[+2.54 +0.16 +3.22 +5.15]
[-2.37 -1.16 +2.08 -0.47]
[-0.38 -3.61 -7.78 -0.02] out +2.54, -0.02

[+0.46 +8.52 +6.98 -2.03] out +0.46, -2.03

[-8.53 -2.97 -1.09 +2.50 -5.56 -0.86 -2.54] out -8.53, -2.54

[+8.13 -2.32 +3.11 -1.10 +6.84 +0.52] out +8.13, +0.52

[-2.87 -3.79 -0.46 +3.72 +3.52 -6.27 +3.30] out -2.87, +3.30

[+0.85 -4.69 +5.33 +1.80 +0.15 +5.06 -6.74] out +0.85, -6.74
---
[3686 8202 4094 8938 3189 5134] result: 3686
[65 81 21 44 91] result: 65
[ 25 138 254 129 175] result: 25
[2240 5196 5757 4352 7224 8201 5559] result: 2240
[207  46 201 111] result: 207
[ 56 223   3 145 138] result: 56
[56 20 77 37 18] result: 56
[2897 9153 2962 2498 5717 3085] result: 2897
[5781 9615 6343 3493 3161 3400 2109] result: 5781
---
{"in": [-0.01, 0.19, 0.01, -0.09, 0.04, -0.10], "out": 0.01}
{"in": [[-0.867, 0.959, -1.214, 1.650, 1.020, -1.401, 1.108], [-1.413, 0.443, -0.115, 1.673, -0.392, -1.989, 1.042], [1.263, 1.000, -1.469, 0.241, 0.163, 0.115, -1.465]], "out": -1.214}
{"in": [[-0.205, 1.061, 1.574, 1.368, -1.801, -1.345], [-1.434, -0.802, 1.678, 1.308, -1.516, -0.939]], "out": 1.574}
{"in": [-0.038, 0.050, -0.155, 0.153, -0.023, -0.056, -0.004], "out": -0.155}
{"in": [-1.4, 0.5, -0.2, -2.0, -0.4, 2.0, 0.3], "out": -0.2}
{"in": [-55.492, 162.503, -20.536, -66.579, -16.048, -114.468], "out": -20.536}
{"in": [[-0.797, 0.656, 0.675, -1.639], [1.759, 0.563, 0.046, 0.911], [-0.103, 0.550, -0.410, -0.230]], "out": 0.675}
{"in": [-1.125, 0.093, -1.498, 1.602], "out": -1.498}
---
[+0.20 +8.36 -0.88 -3.42 -8.37 -4.34 +3.40]
[-2.04 -4.81 -4.69 -3.74 +7.12 -7.18 +3.91]
+3.91

[+2.09 -0.14 +1.35 +2.81 +0.00 +7.08 +3.73]
+2.81

[+4.94 -2.75 +6.18 -0.81 +3.86 -2.63 +3.46]
[-1.37 +1.41 -1.10 +0.42 -0.65 +0.65 -0.76]
[-5.15 +4.96 -6.16 +0.90 -3.40 +2.70 -2.61]
+4.94

[-1.28 +7.78 +0.12 -2.76 +3.29]
+0.12

[+2.07 +1.59 -5.18 +4.05 +4.30 +3.90]
[-3.39 -2.36 +6.10 -4.86 -7.19 -5.59]
[-3.35 -2.61 +4.23 -3.39 -5.19 -4.40]
+4.23

[+7.13 +4.29 -5.60 -5.13 -3.69]
-3.69

[-6.85 -6.26 +8.48 +3.19 +1.88]
+1.88
---
0.12,-0.16,0.08,0.14,-0.08,-0.19: -0.19, 0.12

94.5,146.0,13.4,-143.3,37.9: 37.9, 94.5

-0.13,0.15,0.17,0.02: 0.02, -0.13

17.30,8.37,-13.94,3.40,-6.98,6.75: 6.75, 17.30

119.875,-28.407,-124.769,-15.782,79.306: 79.306, 119.875

-0.04,-0.04,0.08,0.06,0.14
0.10,-0.04,-0.03,-0.10,-0.17
: 0.14, 0.10

-11.37,7.96,-5.34,-0.05,2.95,-3.82,19.71: 19.71, -11.37
---
[[43 54 34 48 84 57 42]
 [64 84 78 47 62 50 21]
 [47 69 55 47 76 60 31]] → 76

[[3 3 4 5 0 4 3]
 [1 3 7 2 6 6 4]
 [7 2 7 1 2 3 5]] → 2

[[25 16 84  6]
 [49 20 26 19]
 [17 17 64 11]] → 17

[[3528 4500 8604 2045 5907]
 [7438 6673 3198 1401 6348]
 [8409 8977 5079 2938 8724]] → 5079

[[8 6 0 2 2]
 [1 4 6 5 7]
 [8 8 3 6 6]] → 3

[[63 31 21 48]
 [87 15  2 66]
 [31 24 38 47]] → 24

[[6 5 1 4 2 3]
 [7 2 1 6 3 5]
 [4 4 3 2 3 5]] → 2
---
-0.92,-1.46,1.18,-0.26 Out: -1.46
0.10,0.15,-0.05,0.05,-0.18,-0.02,-0.17 Out: 0.15
-0.10,0.06,0.08,-0.02,0.08,-0.13,0.11 Out: 0.06
5.10,7.61,-14.19,11.30 Out: 7.61
-1.18,-0.45,-0.56,0.36,-1.73,1.08 Out: -0.45
-0.03,-0.01,0.10,-0.14 Out: -0.01
196.56,-6.53,-48.09,-67.44,-191.44,80.89 Out: -6.53
0.9,-1.5,-1.2,-0.3,0.8,-0.7,1.8 Out: -1.5
-64.5,18.9,49.9,-38.5,-68.2,140.7,-147.4 Out: 18.9
-15.03,-14.24,9.39,13.34,-1.24,-0.27,-11.08 Out: -14.24
